Each row comes from the steps of one walk. Every step used is in the known rows, and no mark comes twice. Write the walk behind each row, first mark first.
Known rows
pirig zananik fevut vukene tilid zive zazef: [  -6  141 -125  171  166  477  -39  -20  184  239  234  318 -144   56
  157 -210  338  135  270  203  -30 -106  145 -171   53 -249 -189  573
 -105  278  -13  734  384  181 -213  108 -160   92  -41  -27   52 -119
   51  397]
pirig zananik taratem tilid zive dipetud: [-129 -361 -490  -10  -56  109   75    6  339   -4 -177  184  -93  321
 -103 -208   22 -208   71  171    2  130 -116  -99  -41 -125 -416  243
 -294  256  -70  288  406  -57   35   32 -288  403  198 -182   89  259
  -50   49]
pirig fevut vukene zazef zive: [-184  -50  405  110  385  190  211 -203   43  528  359 -145 -169  -93
 -310   75   12   73  -73  124 -230  -17  191  -72  178  305 -303  518
   87   63  -64 -186   25  -18 -139 -199   60  116    3 -178 -155 -247
 -289  353]
zazef tilid zive dipetud fevut: [ -91 -246   19 -157   56  121  311 -267  -54  265 -250   51  -47  215
  245 -106  232  183  264  154   36  -83 -370  -97   95 -230 -161  228
  -18  143  194  -78  308 -138 -160  -91 -185  403  137 -139 -114  137
  378   76]
zazef vukene tilid zananik: [ -88  262  306 -101 -157  167   -1 -189  110   76  -81  -60  -22  230
 -162  -79  -69  -57   84  177 -211    6  -31  -40  137  237 -188  -98
   -6   66  -61  -65  212  121 -384  252  -23  128 -191 -130 -188  136
  104  160]
pirig fevut vukene tilid zananik taratem: [ -75   15  138 -232 -412   63   23 -367  353  -57  -71  120  -89  190
   69 -253 -375   83  173  265 -231  360  155  -81  -57  -50  189  196
  -85 -192  -64  360  203  170 -280  209 -332   95  239  103   52 -103
  322   89]
tilid zive dipetud taratem kivu zananik fevut: [  76 -166 -120 -178   -7 -221 -314   60  104  243 -196   25 -115  515
  547 -231  100  -69  235 -246  110   92 -262  -37   43   29  -74  268
 -112 -180   58  233 -202 -189   43 -126 -413 -169  231  303  163 -150
  203  191]
zananik fevut pirig kivu: [ 162  526  -37  268  209  183  116 -262  137  133   56  -48  -88  225
    5  -27  148  -52  150 -140  -84 -147  -17 -128 -138  329   88  297
  103   22  -95  448   10   97   38  -47 -254 -332  182   64  312 -167
  303  142]
tilid zive zazef vukene dipetud: [   0  -35    2 -287  301  184 -133   15 -331  402  240 -180 -229   17
 -256   88   54  150   88  -75  -21 -136  164 -305  649 -148 -541   56
   33  129    3  -48  173  -27 -213   62  -49 -125  -17 -217 -242  -68
  -73  382]
vukene dipetud fevut pirig: [ 152   48   21 -124  309  263  135 -371   -9  405   37 -209   20  -68
  265  177  -58  261  269  129  271  -21 -349 -264   19 -192 -283  357
  179  -99  -83   -3  202  -30   15   43  -76   44  182  211  138 -279
  466  384]
zazef zive dipetud taratem: [-300 -311    3 -227  -80  178  125 -382   15  310 -237  -67   26   27
   91  138   58  242  237   84  126   96 -208   19   31 -178 -111  477
 -292   -8   46 -287 -143   19   58 -327 -184  338   20   71 -180  113
 -195  147]
zazef zive dipetud tilid zananik taratem: [-278 -206   47 -472 -274   41  -69 -433  128 -101 -456   90  166  455
   34 -244 -173  131   11  230  -38  323  242   18  146   97  114  216
 -189 -116  197  -83 -179   95 -243  -33 -454  191  204   71  -99  162
  260  153]
kivu vukene dipetud tilid zananik fevut pirig zive: [ 273   41  147  -41  303  486  314 -189  386 -129  175  -80 -220  334
   25 -192   40  -16  471 -133 -113  169    7 -197  213   72 -203  627
  211 -105 -214  392  -42  220 -164  124 -175 -141  130  192  241 -205
  337  168]
vukene tilid zive zazef: [  45  110 -161  214  130  336 -113  -73   19  299  215  234  -28    9
  154 -229  337  119  217  214   24  -87  151 -128  110 -251 -159  391
 -248  386   -7  580  344  172 -206   73  -66  117 -189  -57 -131  -95
  -15  365]
zazef zananik taratem tilid zive dipetud fevut: [ -79 -349  -74 -234   27  -34  241 -205  -48  377 -379    0  -45  224
  231 -131   36   85  234  239   95  -16 -260 -171   27 -143  -93  267
  -85   21  163 -104  170 -160 -138 -174 -313  321  377   -1   20   62
  359  186]
zive zazef fevut pirig kivu vukene zananik taratem: [ -44  293 -290  -99 -120   62 -103 -221  -44  313  -79  146 -161   93
   80  104 -119    7   53 -118  124  186  351  -57  329    5   19  542
 -171  -66   93   31  175   93  -47  222 -347 -337  327  -40  -40 -254
  214   11]
vukene tilid zananik taratem: [ -77   29   65 -254 -418   -3 -117 -312  210  -94 -134  141   10  253
   73 -221 -284   16   81  317 -110  370  198  -49   31   55  313  -16
 -207 -153   25  278  113  125 -272  149 -326  -44  210  140  -58   -8
  261  115]
fevut pirig kivu zananik taratem zive dipetud zazef: [ 112 -187 -336 -338  194  223  -50 -194  128  465 -217 -265 -170  -20
  549 -152  115  390  198  -21  213  218 -420 -146   49 -330    7  630
 -524   50 -209 -101  112  -35  126 -169 -244  131  278   81   63 -109
  223  121]
taratem zive zazef vukene tilid zananik: [ -50  129  281   -2  -29  187 -121 -205  146  300  -14  -27  -88  198
  -50 -122  -44   42  154  235 -130   36  -26 -152  143  148 -266   56
 -120   56 -109   52  139  153 -438  155  -78  165 -172  -26 -236   93
  -15  224]
fevut vukene zananik taratem zive dipetud zazef tilid: [ -25 -320 -104 -355  315  388  133 -169 -209  443  -42  -31 -247   61
  -19 -399 -100  299   58  -37   33  102 -110  174  103 -444 -217  140
 -471   42 -222 -431  301 -235   15   24 -210  366   36  -86  -18   -3
 -131  -79]
vukene zazef zive dipetud: [-241 -178 -102 -104  362    9  101 -170  137  360   43 -132 -135  130
  -37  136   53   73 -114   56  121  -30   13  -88  202  109 -401  279
 -199  273  260 -237   88  -56   73 -208 -179  325   -4 -229 -308   71
 -307  313]
pirig zive zazef tilid zananik fevut vukene: [-122   -4  254  -92  217  262  279 -124  322   -1   61  -19  -63  167
  241 -349  -33  193  264 -214 -118   45   60   76 -147   71 -281  455
  172 -276 -151  361   79  163 -293   59 -224  233   33  -19  332 -273
   11  222]
taratem zive dipetud zazef vukene tilid zananik fevut pirig: [ 152  176  -87 -209  277  342   13 -334  126  299  -74 -125   43  375
  362 -126  -57   20  272   84  276   26 -384 -165 -143   47 -108  433
 -180 -116 -179  -34   65   92 -182   23 -275  174  251  261  223  -78
  292  382]
zazef vukene tilid zive dipetud fevut pirig kivu zananik: [ 276  435   13   -8  143  -88  -21 -267  223  579 -132 -285   61  187
   -4  171  147  115  214 -304  -71  -45 -312 -161  238  299 -278  416
   45   44 -183  181  273  -40  156   28 -168  -66  -87 -131   73 -290
  492  161]
zazef tilid zive dipetud taratem zananik fevut pirig: [ 120  -30 -370 -131  220  286  -19 -339  186  208 -135  -95  103  361
  250 -241  -66  -64  218  -58  226  106 -371   40 -417   12 -126  377
 -196   -6 -309  144   87   24  -53  -13 -443  212  217  266  369   -2
  143  253]
taratem zananik fevut pirig: [ 211  105 -337  -81  255  123 -134 -212  189  138  -66 -125   67  219
  289  -55 -119  -88   84  -75  249   41 -249  -57 -441  131    5  306
  -18 -107 -214  165  -70   26   -4   15 -362  -18  333  363  395 -105
  216  276]
fevut pirig kivu vukene zananik taratem zive zazef: [ 126  -40 -267  209  289  107 -296 -204  123  635   97  138 -236  -35
  322  -13   84  274  198    1  246  142  114 -329  180 -192 -134  686
 -297   -2 -117  409  -31  117 -141  -70 -314 -132  134  253  -51 -249
  -96  211]
zazef tilid zananik fevut pirig kivu vukene dipetud zive: [ 261   79  469 -144  119  490  150 -168  103  248   -5  -41 -229  186
  167  -41  186  347   59 -117   92   31 -324 -409  481 -246 -215  499
   67 -235  -47  192  189 -174 -235  181 -218 -232   27   18  -50   43
  137  316]
zive tilid zananik taratem kivu vukene zazef: [ -11 -168 -129  186  364 -111   -3   66  253  508  143 -100 -165  -35
  384 -178  141 -141  -14  -82   98  230 -108  -13  349  221 -494  454
  -50  176 -246  157  238    2 -330  245  -72 -348 -214  -94 -251 -344
 -250  149]
pirig zananik fevut vukene: [-131   50  117 -115  156  250  227   85  335  -62   17   79 -138    9
  136  -12   -7   41  146 -142  -50  -68  -19  -58 -187  -10 -171  427
  294 -304  -83  283  117   -1  -34   40 -157   26  310   31  451 -191
   72  136]
vukene dipetud taratem kivu zananik fevut pirig zive: [ 293 -131   17  105  286  336  120 -131  382  138  327 -220 -351  232
   56 -165  -94   34  594 -211  -62  250  -22 -242   68  -57 -158  537
  118 -218 -411  562 -115  172   63  -81 -191  -92  222  321  252 -373
  238  137]
zazef fevut vukene zive tilid zananik: [-174 -174  115  -58 -107   72  213 -251  465  258 -174  -82  116  129
   44 -107  -91  -67   62  293   -9  -52  242   93    7  297 -709  311
  187  -95   24  127  271  345 -168  265  -14  169 -301 -359 -206  -96
 -171  141]
zazef zive dipetud fevut pirig zananik taratem kivu vukene tilid: [ 147  103 -190   34  406  284   21  -38  161  560   81  229 -306   -8
  106  110  158 -274  280   62  113  -69 -223 -306  237 -214 -217  577
  -83  260  119 -115  358 -344   -9  100 -146  -44  216  205   36 -203
  102  288]
zazef zive tilid zananik taratem: [-173 -294  -48 -297 -420 -142  -35 -442  251   13 -331  102  178  327
  -85  -95 -252   11  -81  354  -56  290  335    6   64  166  226  206
 -141 -174  170  101  -54  203 -290   61 -344   72   59   30 -107   81
  157  130]
zazef tilid zive dipetud fevut pirig kivu vukene: [ 160  388 -137  126  292  161  341 -138  128  261 -142   43   23  122
  177  -16  439 -144  193 -406  -23  -27 -476  -33  336  206 -248  710
   69  293  -38  -96  382 -112 -196  159  -73 -158 -191 -234  230 -132
  200   20]
vukene dipetud fevut pirig zive tilid: [ 311 -474 -177   54  280  192  450 -373  422  395   58  -88  -77  -30
 -192  167  -13    1  263  246   87 -198  172 -233   36 -242 -393  568
  171   -9  -53  397  226  221   53  152  -73   47  -88   43  -46 -195
  186  142]
dipetud tilid zive zazef vukene zananik fevut: [  -2  159   12 -269   95  208 -133  -41 -416  182 -161  240 -244  525
    4  -39  230  -68   61  -53   50 -341  280 -106  316  -12  -73  165
   -8  -80  196  -19 -103 -123 -175   93 -333 -288  366  112  -95  110
  231  196]
tilid zananik fevut pirig kivu vukene dipetud: [ 152  242   94 -216  237   98  -37  -30  114  223   97 -101 -346   77
  235  119  108   11   61 -201  -33   24 -197 -292  582   65 -511  341
  166   66  148   81  236 -165 -142  297 -174 -683  -16   19  102 -233
  115  405]
kivu zananik taratem tilid: [ 256 -421 -269  -14    8 -355 -271  -37  -44  403  -87  128  113   59
 -176 -171 -322 -138 -106  126    0  272  -17   74 -124  208 -222  155
 -327 -269 -347   49 -113 -288  113  -26 -295  -60  329  328  154 -235
  -37   32]

Which walk is each row?
[-159 -318   41 -341  684  180   10 -153    2  502 -345  -87   46  300
  209 -190  218  106   80 -168  196 -215   26    0  192  -66 -751  528
  -62   92  150 -343 -228 -291  157 -195 -351  231  123   86  -79 -113
   -7  358] => taratem kivu zananik fevut vukene zazef zive dipetud tilid
[ 398  486 -114  102  352  189    3  -42  170  413  111  143 -234  -58
  146   63  234 -339  144  -98  -31 -190 -219 -180   29   93  -85  414
 -104  240  -38  156  343 -257  -45  224 -186 -499  159  209  167 -232
   67  240] => taratem zananik fevut pirig kivu vukene tilid
[   3  134  126  114  292  426  100  -44  234  613  337  157 -173 -270
  -36  -48 -160  -72  315  232    5  -61  225 -147  -83 -205 -390  521
 -166  -46  -94  188  411   51   -9   67 -108   77  326  -10   63 -414
 -115  198] => pirig zananik taratem zive zazef fevut vukene tilid
[-208 -469 -124   52  188  157 -283    8  137  361  -15  -78 -310  197
  272 -557 -157  134  234 -160   70  277  127 -191   73 -369 -383  158
  -99 -102 -239  320   12 -115 -233  -18 -341  275  118  107   29 -166
 -114  200] => fevut vukene dipetud zive zazef tilid zananik taratem kivu
[ -28 -116  -38  213  140  242   85   78  -64  196  189  124  -14  335
 -131 -663  218 -334  135  -39 -214  239  -21  139  286   95 -238   72
 -219  301 -399  191  477 -102 -390  123  -13   18 -214 -294   13  -62
 -159   -8] => zananik taratem kivu vukene zazef tilid zive
[  84  308 -163  257  304  326  139 -373  237  376   47 -150 -169  285
   13 -256  186  -25  212 -120 -127  -10 -171  -36 -201  304 -176  391
 -134  205 -376  526  218   86  -61  -53 -430 -182  118  -34  211  -89
  103  161] => vukene zazef tilid zive dipetud taratem zananik fevut pirig kivu
[ 395 -197 -456   -1  395  -37  152 -183  361  578  -83   85  -55   19
   49  136  236 -325   33  103  219 -359  164 -134   31  212 -490  564
  162   23  -16  307  205   -4  146  143 -170 -354  -30   -9  -78 -224
 -261  170] => taratem zananik fevut pirig kivu vukene zive tilid
[ 299 -517 -324  -81  276  193  306 -371  372  447  -24 -175  -89   77
 -290  125  -62 -108  265   89   66 -169  169 -174  -60 -108 -356  605
   49  -73 -244  312   35  237  -36   79 -255    8   36  113   -6  -94
    8  119] => zazef vukene dipetud taratem zananik fevut pirig zive tilid
[  30   75 -313 -256  131  472  205   -6    0  214 -168  -57 -208  -36
  456 -229  519  111  196  -10   14  -39 -405  -54  224 -358  -61  619
 -446  467  -40  -93  505  -95  -53   65  -26   45   56 -237    3   41
  185  160] => pirig kivu vukene tilid zive dipetud zazef
[ -18  252  252  129  496  134  107 -187  -77  541  269  -51  -78  114
 -144  149  281 -119 -115   -7  -73  -30   51  -80  397  610 -110  633
    9  145   83 -252  -81  -99 -207 -191  -47 -340    5  -66 -108 -242
 -202  441] => zananik fevut pirig kivu vukene zazef zive
[  67 -278  218  137   56  -54 -143 -171  257  437   46   44 -208  218
   95 -356 -147  -48  132  145 -105  461  -59 -199  179  215  -30  204
 -320 -220 -346  182  -41  -25 -400 -109 -275 -229  183  169  -39  -90
 -209  -64] => pirig kivu vukene zazef tilid zananik taratem zive
[ 341 -393 -209 -163  359  256  406 -239  325  400   15 -182 -142   85
 -146    2  -83  -16  200  184  113 -208  242 -157   52 -223 -223  551
   42   -5  -22  223  100  232   74  125 -162  -71  -66   84   95 -204
  113  243] => vukene dipetud zazef zananik fevut pirig zive tilid
[ 181  162 -137 -247  232  311  110 -366   73  243  -81 -115  159  350
  237  -83   15    9  202  121  264  -78 -145  -49  -75  222 -132  462
   67 -182 -171   40   36  212 -130   90 -177   55  102  122  143 -152
  270  356] => dipetud zazef vukene zive tilid zananik fevut pirig
